In the rows, zero is written as 128.
Each row is followed by its class number. Each block has new classes, again numbered from 0 up, in any order.
[137 190 192 111 104 199 111 148 126 120 134 184 144 165 144 155 136 110
 159 163  99 152 144 100 133 132 135  96 121 133  76 117  93] : 1
[172 159 173 134  85 139 158 207 138 123 163 170 133 157 107 162  87  98
 151 122 156 135 115 146  90  95  79 120 181 125 109 133 149] : 6
[100 143 133 134 133 129 124 149 124 116 110 154 135 114 136 141  61 139
 114 123  76 141 167 130 170 135  74  72 146 101 100 125 133] : 6
[115 149 153 123 149 136 118 163 122 119 121 144 147 125 129 141  63 133
 124 109  88 134 159 119 175 125  77  86 141 101 100 132 124] : 4
[109 138 141 133 139 126 130 158 120 109 116 148 143 127 120 137  75 148
 142 111  74 136 163 116 153 142  69  95 142 100  95 140 122] : 0
[ 95 117 106  94 109 100 115 121  43 125 185 115 144 128  75 137 118  85
  96 147 111 148  82  87  76 116  65 161 119 136 114 172  82] : 7
[183 157 175 126  96 132 147 204 144 122 174 164 130 157  99 165  87  98
 152 114 166 131 123 137 106  87  76 137 186 118 107 140 147] : 4
[170 153 172 137 106 141 150 198 140 120 172 173 145 149  98 161  81 100
 153 112 169 130 131 139 111  90  69 143 193 120 115 128 135] : 4
[129 208 168 113 107 203 109 154 114 111 143 190 129 150 145 156 127 102
 128 157 104 152 132  93 146 117 105  92 123 120  78 118 107] : 8
[135 193 183 106 114 192 118 148 122 116 132 189 138 165 128 167 136 114
 155 171  97 162 154 113 140 117 109 105 117 128  83 122  93] : 1
[115 153 134 132 130 120 122 157 124 113 123 150 136 133 128 138  67 139
 139 115  63 132 148 108 143 150  65 101 135 102  81 139 119] : 0
[145 200 182  84 107 202 117 145 122 126 135 186 129 160 137 170 138 108
 153 183 122 151 153 117 137 116 103 109 127 130  80 126  87] : 3
[ 96 142 131 122 129 121 107 155 121 118 115 126 139 140 132 131  58 137
 123 123  57 137 153 123 166 143  75  89 139 111  88 149 126] : 7
[114 120 117  77 115 105 128 151  66 129 197 124 120 121  66 150 134  74
 103 142 126 142  91  89  77 122  61 150 131 126 122 179  83] : 3
[167 145 161 116  87 140 159 195 135 109 172 176 129 144 110 162 107 104
 143 116 161 132 119 138  99  87  74 159 203 117 113 130 153] : 2
[143 197 179 110 114 193 108 144 122 115 134 198 137 166 131 168 126 110
 153 175 101 167 155 112 143 118 108 109 119 132  84 114  89] : 1
[139 201 188  95 108 209 119 153 138 124 133 183 140 159 144 160 132 110
 156 166 112 144 146 105 130 138 128  98 116 135  75 123  87] : 3
[110 156 141 114 128 132 122 167 139 123 120 148 118 117 129 141  67 132
 131 120  80 131 173 130 170 140  66  82 151 102  92 146 127] : 3
[124 193 171 107 102 194 109 145 116 119 132 178 142 167 140 163 122 109
 146 181 104 165 156 120 140 116 104 107 118 134  79 132  98] : 7
[ 77 129 119 135 115 121 106 145 123 121 115 134 129 123 139 130  54 140
 135 117  74 143 170 131 182 133  86  75 149 113  98 151 127] : 7
[107 154 142 135 143 147 122 157 111 117 121 143 148 127 134 129  68 138
 119 104  84 132 150 113 173 125  78  79 162  99  99 125 129] : 8
[162 140 194 146 100 142 153 199 142 118 162 187 136 155  93 157  95 106
 158 108 148 129 128 140 109  95  83 121 187 119 118 123 141] : 1
[127 122 120 102 128  98 115 140  50 120 190 127 129 126  64 154 140  76
  84 148 118 146  88  88  85 113  55 168 125 119 120 169  95] : 4
[110 151 138 127 127 126 118 167 121 117 116 145 128 132 134 139  61 132
 112 122  63 140 146 122 159 144  75  74 133 106  90 136 131] : 6
[138 185 191 106 102 202 104 144 121 112 135 189 136 164 145 156 139 112
 147 166  99 156 148  99 138 135 140  92 121 130  82 118  96] : 1
[163 151 176 146 106 148 165 205 143 125 175 169 149 152 106 151  82 100
 163  97 173 125 113 133 105  81  83 108 198 115 117 123 136] : 8
[140 202 185 114  92 203 114 154 126 117 121 188 139 163 155 164 118 110
 148 168 102 153 134 109 129 130 134  84 117 133  74 116 107] : 6
[114 196 171  97 101 200 103 154 115 109 134 186 139 151 145 155 136 107
 133 166  89 143 141 106 137 126 103 114 128 133  74 123 114] : 5
[173 158 193 133  95 141 155 210 137 125 165 164 135 161  96 157  98 100
 157 110 145 127 120 140  99  86  82 124 186 118 110 134 152] : 1
[185 156 172 138  88 135 150 190 128 108 164 184 125 154  95 166 104 107
 158 125 165 134 127 133  87  89  63 157 195 121 112 131 144] : 0
[104 119  94  89 120  96 127 139  62 105 184 128 137 108  85 140 133  87
  89 136  99 140  72  77  80 126  57 178 124 127 107 157  92] : 2
[168 146 184 134  81 132 153 197 131 117 171 177 124 151  91 162  99 100
 160 111 161 135 121 131  97  81  81 138 201 126 115 134 142] : 1
[ 84 109 108 101 121  98 118 125  41 124 188 114 139 125  72 146 125  79
  81 141 106 152  78  74  80 116  66 162 119 134 127 169  78] : 7
[168 154 169 135  77 143 155 199 126 113 161 178 135 146 105 163  85 102
 150 124 168 135 119 146  93  88  73 133 202 127 116 128 142] : 6
[147 190 175 114 103 185 109 137 125 115 125 194 138 162 148 166 131 114
 172 167 104 155 145  92 120 140 130 106 116 130  73 121  94] : 0
[157 148 180 139 103 152 151 195 132 119 171 185 145 149  94 156  95 100
 153 113 152 134 138 145 109  91  78 121 185 119 119 126 140] : 1
[134 202 175 104 108 200 108 145 114 116 136 185 136 159 129 165 138 110
 148 172 100 166 155 106 148 109 112 103 116 132  77 121  99] : 1
[ 92 139 122 129 141 117 127 171 143 123 112 145 133 106 149 131  58 136
 142  97  67 136 162 125 179 137  73  89 145 100  97 131 138] : 2
[ 94 149 153 121 136 141 110 172 114 113 113 146 140 121 133 131  79 135
 117 111  67 134 159 118 167 132  71  97 151 112  99 132 139] : 5
[ 91 116 108 105 107 105 135 148  52 118 189 127 133 113  67 146 126  78
  90 141 110 146  78  92  74 118  60 138 117 123 120 170  92] : 6
[112 129 122  77 116 111 126 135  59 121 181 117 125 116  73 139 138  92
  89 143 120 133  84  80  78 128  62 168 129 132 114 165  79] : 3
[126 190 184 111 108 194 111 159 131 115 127 172 148 154 155 146 133 116
 150 158  98 145 140  99 132 133 128 104 124 143  72 114 103] : 5
[ 97 122  96  80 118  98 134 144  64 111 184 116 141 111  89 136 134  89
 104 134  96 139  71  78  77 129  61 173 121 126 102 166  87] : 2
[112 148 158 124 135 139 112 159 121 112 107 153 142 129 124 137  66 142
 141 112  71 138 165 120 172 128  87  82 153 107  98 129 127] : 1
[117 192 160  87 109 198 115 156 125 107 134 183 134 149 159 158 137 112
 140 165  81 151 141 105 150 132 102 109 117 119  68 124 108] : 2
[110 155 136 124 141 128 124 156 123 121 127 128 136 131 134 129  74 137
 116 109  73 133 140 104 164 134  81  77 143  97  90 135 127] : 8
[139 198 184  96 101 205 111 147 137 121 132 186 132 151 145 157 130 108
 149 169 111 142 146 102 132 141 126  98 122 132  74 121  89] : 3
[177 152 187 128  90 141 147 204 138 113 170 170 127 159  96 160  94 102
 151 114 155 137 124 134 102  86  90 126 188 123 116 134 143] : 1
[113 145 138 137 143 117 121 157 121 117 116 143 133 128 132 138  70 142
 128 108  62 138 159 104 155 151  68  99 139  99  93 135 125] : 0
[133 201 175 107 114 200  99 161 123 113 144 196 136 149 147 162 118  96
 134 162 110 151 144 100 152 127  95 109 116 125  79 116 100] : 4
[ 97 132 149 139 135 118 112 157 122 125 116 147 123 117 123 136  71 135
 128 102  65 147 175 112 182 134  83  75 153 102 104 133 134] : 1
[116 147 131 140 139 118 101 160 132 121 120 150 126 116 137 140  56 126
 124 113  81 137 166 121 181 138  76  90 147 104 100 134 131] : 4
[104 146 139 135 131 126 124 166 126 116 110 143 133 127 138 136  66 136
 117 120  64 133 145 124 156 150  76  85 139 107  98 131 131] : 6
[118 144 132 130 145 123 108 156 132 120 123 144 141 119 127 140  56 132
 128 115  84 139 171 119 180 135  78  84 148 101  92 134 127] : 4
[142 196 189 112 115 191 111 146 126 119 128 191 132 170 130 168 137 111
 151 174  92 162 151 109 142 121 114 105 113 127  82 118  98] : 1
[126 190 174 107  98 196 113 141 116 114 134 178 139 172 134 166 128 114
 140 181 105 164 151 120 138 111 109 107 117 132  80 134 100] : 7
[124 153 141 120 145 122 107 154 119 122 129 139 128 133 125 146  71 129
 109 120  76 140 154 111 170 132  72 101 135 101  93 139 126] : 4
[180 158 169 138  95 143 155 197 136 107 176 172 131 150  97 156  92 100
 140 116 179 132 112 130  98  80  75 139 211 117 123 124 139] : 8
[113 110 107 106 127  94 125 118  44 112 191 137 136 127  68 154 136  90
 101 144 115 151  79  67  65 127  60 177 118 129 124 158  63] : 0
[ 96 130 112  97 123  93 124 142  58 123 172 113 143 109  77 134 134  87
  96 133 101 134  83  81  75 118  57 179 131 136 113 159 103] : 5
[115 113 118 109 130  92 124 139  56 124 193 122 132 120  68 152 130  81
  86 134 119 143  87  81  91 112  58 160 129 119 122 165  90] : 4
[154 153 182 137 100 139 159 220 143 120 163 169 148 147 107 152  91 101
 162 107 153 122 122 147 100  83  68 127 191 129 108 129 150] : 5
[145 144 173 140  89 143 154 207 140 121 170 166 146 154  99 150  79  99
 155 111 155 136 130 150 101  92  75 119 178 125 114 144 144] : 7
[115 159 135 130 143 131 119 161 122 115 126 139 134 132 130 133  71 132
 114 110  73 137 141 105 163 135  79  83 143 100  94 133 129] : 8

A new block, with new classes numbered from 0.
[136  73 127  85 136 109 107 135 117 129 155 168 130 174 103 190 116 113
 163 113 146 174 119 131 141  83 132  97 123 151  90  84  81] : 4
[134 111 135  73 136 137 117 174 160 124 160 129 131 133 112 130 132 116
 137 153 177 135 134 114 115 144 125 129  85 164 141 102 129] : 8
[115 133 157 123 195 123 106 124 130 108 158 143 130 131 102 173 151 132
 167 131 140 136 113 110  95  91 122 132  90 156 136 123 113] : 7
[ 52 109 139 176  89 141 143 112 147  93 203 156 130 177  81 106 106 158
 131 111 134 120 105 115 141 121 139 136 145 157 141 109 144] : 8
[117 110 154 132 137 143  96 105 130 100 207 159 117 148 129 117 112 144
 152  74 170 138 101 115 122 113 122 169 141 150 131  97  91] : 6
[ 64 125 129 177  97 108 137 114  82 121 122 133 132 131 121 137 106 143
 135 146  51 130 107 134 122 160 160 132 154 126 158  87 148] : 1
[133 123 139  86 146 114 138 124 164 130 121 154 125 157  95 168 131 134
 134 138 158 148 133 137 173 126  98 161 138 143 118  90  86] : 9
[147 115 136 145 124 120 111 109 100 107 180 153 130 199 125 150 151 106
 162  83 164 144 107 122 133  90 121 160 129 142  89  83  80] : 3
[ 91 143 133 143  98 128 131 126  64  65 153 129 165 115 117 131  99 137
 151 167  92 115 138 116 128 113 144 149 130 143 136 159 160] : 0
[136 132 179 141 165 148 123 126 122 129 140 144 121 151 131 120 134 114
 149 112 109 180 125 119 127 141 132 135 113 126 134 104  97] : 4
[145 130 160 101 127 113 128 110 149 110 177 138 132 145 136 176 143  72
 171  71 183 155 109 102 158 106 146 137 116 150 109  79 106] : 8
[132 113 161 109 124 108 117 163 138 119 146 149 136 128  91 122 128  85
 136 127  81 152 132 115 149 148 118 164 120 148 133  41  85] : 9
[112 117 153  48 144  95 110 113 190 104 170 163 130 119 100 197 103 104
 128 110 174 167 155 142 148 123 130 155  92 131 149 122 101] : 7
[ 57  99 141 187  93 153 109 104  95 136 134 150 149 137 156 139  95 137
 176 113  70 146 111 133 126 143 134 116 166 122 147 107 133] : 6
[124  97 156  84 162 102 105 130 170 114 186 146 113 128 130 173 121 138
 165  83 168 144  88 102 135 117 153 145 117 159 132  74 118] : 2
[ 37 129 101 176 117 120 140 109 169 127 131 152 158 132 138 146 136 166
 129 136  73 130 102 117 140 167 148 149 146 128 135  84 140] : 6
[107 144 158  93 126 127 112 128 127 129 148 157 114 127 113 147 153 111
 148  98 116 132 142 119 131  85  96 125 110 136 108 108  85] : 9
[ 93  82 175 108 118 135 117 115 114 129 168 163 108 153 116 109 120 129
 149 126 123 141 141 143 111 126 108 149 125 131 130 100 123] : 2
[138  96 127 128 167 132 128 108 174 127 157 154 117 172 110 150 151  90
 125  72 139 148 129 104 131 101 107  95 109 137  69 112 111] : 0
[149 106 123 117 139 101  93 112 153 102 166 144 130 176 128 167 139 179
 105  92 164 137 115 120  97  87 120 160 132 151 102 122 110] : 2
[ 62 111  98 170 105  94 114 106 104 117 153 135 158 132 124 159 104  86
 166 160  70 147 119 113 107 146 155 144 121 128 101  95 124] : 2
[105  78  96 179  88 121 131 111 136 143 149 139 145 151 122 115 127 113
 158 152 128 120 112 135 118 199 136 165 151 114 129  99 126] : 8
[ 87  92 105 131  87 112 145 121 130 147 137 129 147 107 141 106 140 121
 153 160 101  93 113 129 158 170 159 155 154 122 124  86 143] : 6
[145  91 146 124 153 122 106 142 132 136 130 162 126 160 122 127 134  95
 172 118 110 152 114 134 104 137 113 143 114 131 110 115 102] : 2
[ 97 121 128 182 115 120 146  70  92 102 189 149 133 164 149 100 118 114
 137 103  83 124 100 110 134 134 149 143 159 123 119  84 145] : 5
[120 125 139 120 141  93 131 119 166 100 177 133 134 149  96 166 115 107
 144 165 169 116 110 112 125 122 142 186 107 156 138 116 150] : 2
[ 93 110 120 198 108 119 121 145 148 115 139 174 152 119 105 126 104 140
 155  96  74 164  95 108 111 145 143 114 143 128 141 127 127] : 8
[ 55 139 104 161  82 133 155 142 115 111 128 156 156 129  85 133 134 152
 144 158 125 121 100 143 141 126 138 120 128 125 132 115 130] : 3
[131 104 155  96 188 118 132 117 174 124 168 157 115 130 119 150 122  82
 181 110 145 139 118 107 140 127 133 135  84 134 129 128 137] : 5
[173  74 146  97 187 149  83 127 162 104 162 137 142 164 114 164 133 143
 160  79 195 167 130 111 112 107 120 147 104 160  88  95  62] : 4
[100 125 160 105 141 121 114 127 103  76 192 147 141 158 120 133 116 126
 159 113  83 141 115 106 164  98 137 146 114 168 115  93 102] : 5
[124 110 133 130 136 133 128 119  93  95 135 169 161 134 141 161  86 116
 188 104 123 163 101 121 136 120 137 123 147 141 136  93 130] : 5
[ 53 108 104 175 134  95 131  95 101  95 161 140 143 118 103 144  69 156
 156 126  88 131  99 121 136 157 186 156 158 128 162 103 143] : 7
[115 112 128 101 173 120 125 125 162 132 143 157 133 114 108 150 133  85
 174 141 143 132 128 120 118 141 121 141 101 135 126 106 110] : 7
[109  83 146 113 127 116 134 111 123  94 191 144 133 105  99 123  96 144
 121 125 141 125 112 123 125 131 145 142 131 142 158  68 150] : 5
[128 107 160  57 163 128 116 131 157 112 146 139 141  97 111 144 113  94
 151 125 145 205 165 124 165 122 134 111  97 138  98 125  69] : 7
[138 133 138  68 179 106 133 130 105 103 136 154 128 182 110 168 126 106
 139 127 125 156 133 131 125 101 133 126  93 153 121  91 127] : 9
[103 128 129 124 109 108 132 132  91 122 113 139 136 123 137 131 139 148
 141 149  52  99 115 128 124 125 139 129 149 142 129 103 141] : 1
[137 109 148 114 176 116 123 111 169 133 151 136 112 144 102 156 150 143
 119 125 158 129 113 133 118 160 127 186 110 128 147  69 102] : 4
[ 87 118 143 160 107 133 148  86  88  76 170 141 148 129  77 112 127 139
 133 127 123 127  97 150 143 116 144 135 131 122 122 121 118] : 5
[ 54 108 117 159 116 122 111 126 135 130 144 142 145 149 117 128 111 125
 151 163  65 131 157 119 120 150 131 147 123 130 135 139 129] : 7
[ 85 120 133 118 133 129 103 155 127 120 161 163 114 126 126 165 131 157
 156 101 145 155 131  88 120 116 117 141 116 148 132  91 114] : 0
[ 87 150 100 158 104 133 141 140  98 129 112 167 144 141 114 156 110 173
 101 172 118 169  92 159 115 138 115  89 147 117 160 105 125] : 3
[114 121 155 112 181 123 136 117 171 118 173 142 112 127  94 131 135 101
 147  99 135 158 135  89 139  96 126 116  93 157  90 112 110] : 8
[127 100 134 122 185 168  93 127 198 139 132 132 142 133 130 155 121 143
 143 131 139  98 118 118  94 121  80 124 117 163 132 129 128] : 6
[ 96 104 125 155  95 113 133 138  91 113 143 182 129 147 134 136 120 171
 135  83  88 158 105 115 138 122 143 113 168 125 135  95 140] : 0
[116 132 152 119 121 121 105  97 185 103 194 153 114 159 116 171 137 133
 133  90 190 139 116 116 127 112 116 162 118 148 119 114  90] : 1
[132  90 139  93 170 113 120 129 138 115 147 133 134 159 111 176 139 122
 145  90 159 178 131 121 141 111 149 126  87 142 100  70 103] : 3
[129 109  90 170 134 148 121 130 174 110  90 155 174 131 157 136 116 189
 127 118 145 161 132 109  66 173 130 141 146 130 131 127 149] : 1
[ 84 124 146 117 133 116 125 120 177 138 141 145 130 158 120 174 161 111
 165 143 132 140 140 109 140  96 113 137  99 144  86 136 119] : 2
[152 100 162 110 117 147 109 136 124 118 135 148 127 127 111 132 140 156
 147 130 176 149 129 134 117 115  96 144 144 150 118 104  83] : 1
[112 122 132 160 125 147 159  92 137 124 160 126 132 176 122 130 112 107
 131 151 189 147 129 117 120 148 134 133 131 138 138 109 166] : 8
[ 66 123 136 141 114 138 119  97 163 101 172 140 143 169 111 150 139 137
 126  83 111 111 135 123 142 102 118 145 113 141 103 103 112] : 3
[ 80 132 106 184 140 105 111 112 124  81 171 161 170 117  97 123 108 124
 152 141  43 146  85 118 128 158 144 155 147 138 119  99  74] : 7
[143 130 142  87 147 127 118 127 193  93 171 170 134 145  85 170 129 107
 139  86 219 149 108 131 118 125 119 153  92 138 141 102  99] : 9
[118 112 154 216  60 134 122 107 136  80 162 127 179 150 121 111  94 131
 163 158 106 149 127 107 153 149 142 180 178 146 121 152 119] : 1
[147 124 120  78 176  95 117 116 160 131 143 153 114 142 121 199 145  99
 130  77 164 119 117 123  95 103 142 138  85 130 128  83 126] : 4
[173 137 168 117 112 111 114 143 172 105 147 140 132 140  99 157 140  99
 123 114 163 126  96 137 134 146 121 181 123 146 160  90  98] : 1
[ 83 105 157 117 141 111 105 104 193 113 220 162 103 174  97 180  97 139
 147  88 136 112 109 108 149  91 135 145 119 157 143 120 121] : 4
[135 129 113 200 119 109 128 134 122 123  97 139 152  89 130 135 112 180
 126 130  87 121  89 118 112 152 139 151 169 112 176 139 154] : 5
[181  76 142  99 152 128  90 122 169 102 190 152 147 156 141 152 119 106
 153 108 179 141 106 122 115 163 110 180 119 147 139  69  99] : 5
[ 96 126 158 103 161 144 101 127 166 111 167 157 122 149 108 151 130 130
 161 102 144 104 112 126 127 106 102 168 103 161 141 114 106] : 6
[109 101 157 117 134 127 125 131 144 133 127 135 141 119 101 122 161  90
 172 170  93 111 131 137 123 133 110 148 100 132  99 129 114] : 2
[175 152 147 112 126  97 130 120 145  87 155 139 141 129 135 144 147 142
 113 125 153 146 100 116 139 129 143 170 143 148 126 100 105] : 1
[ 98 124 133 107 138  87  98 118 129  93 207 158 123 136  96 185 105 111
 144 122 149 151  94 109 112  91 132 150 111 163 117  67  94] : 2
[ 65  98 120 207  99 103 153 105 139 109 181 141 128 152  85 104  95 156
 139 113 118 167 113  98 167 156 175 164 161 132 124 109 128] : 8
[123  98 130 137 141 102 104 117 193  82 214 152 145 155  90 152 131 136
 132  98 160 122  98 101 103 140 144 177 105 153 137  81 120] : 9
[140 116 179 110 116  99 111 118 126 119 160 145 119 144  98 158 127  63
 171  93 145 133 126 148 160 129 137 184 120 121 155 117  91] : 7
[121  99 150  71 159  90 112 133 176 107 194 149 115 116 119 172 108 150
 139 101 156 142 113 100 158 126 146 165 109 155 155  79 124] : 5
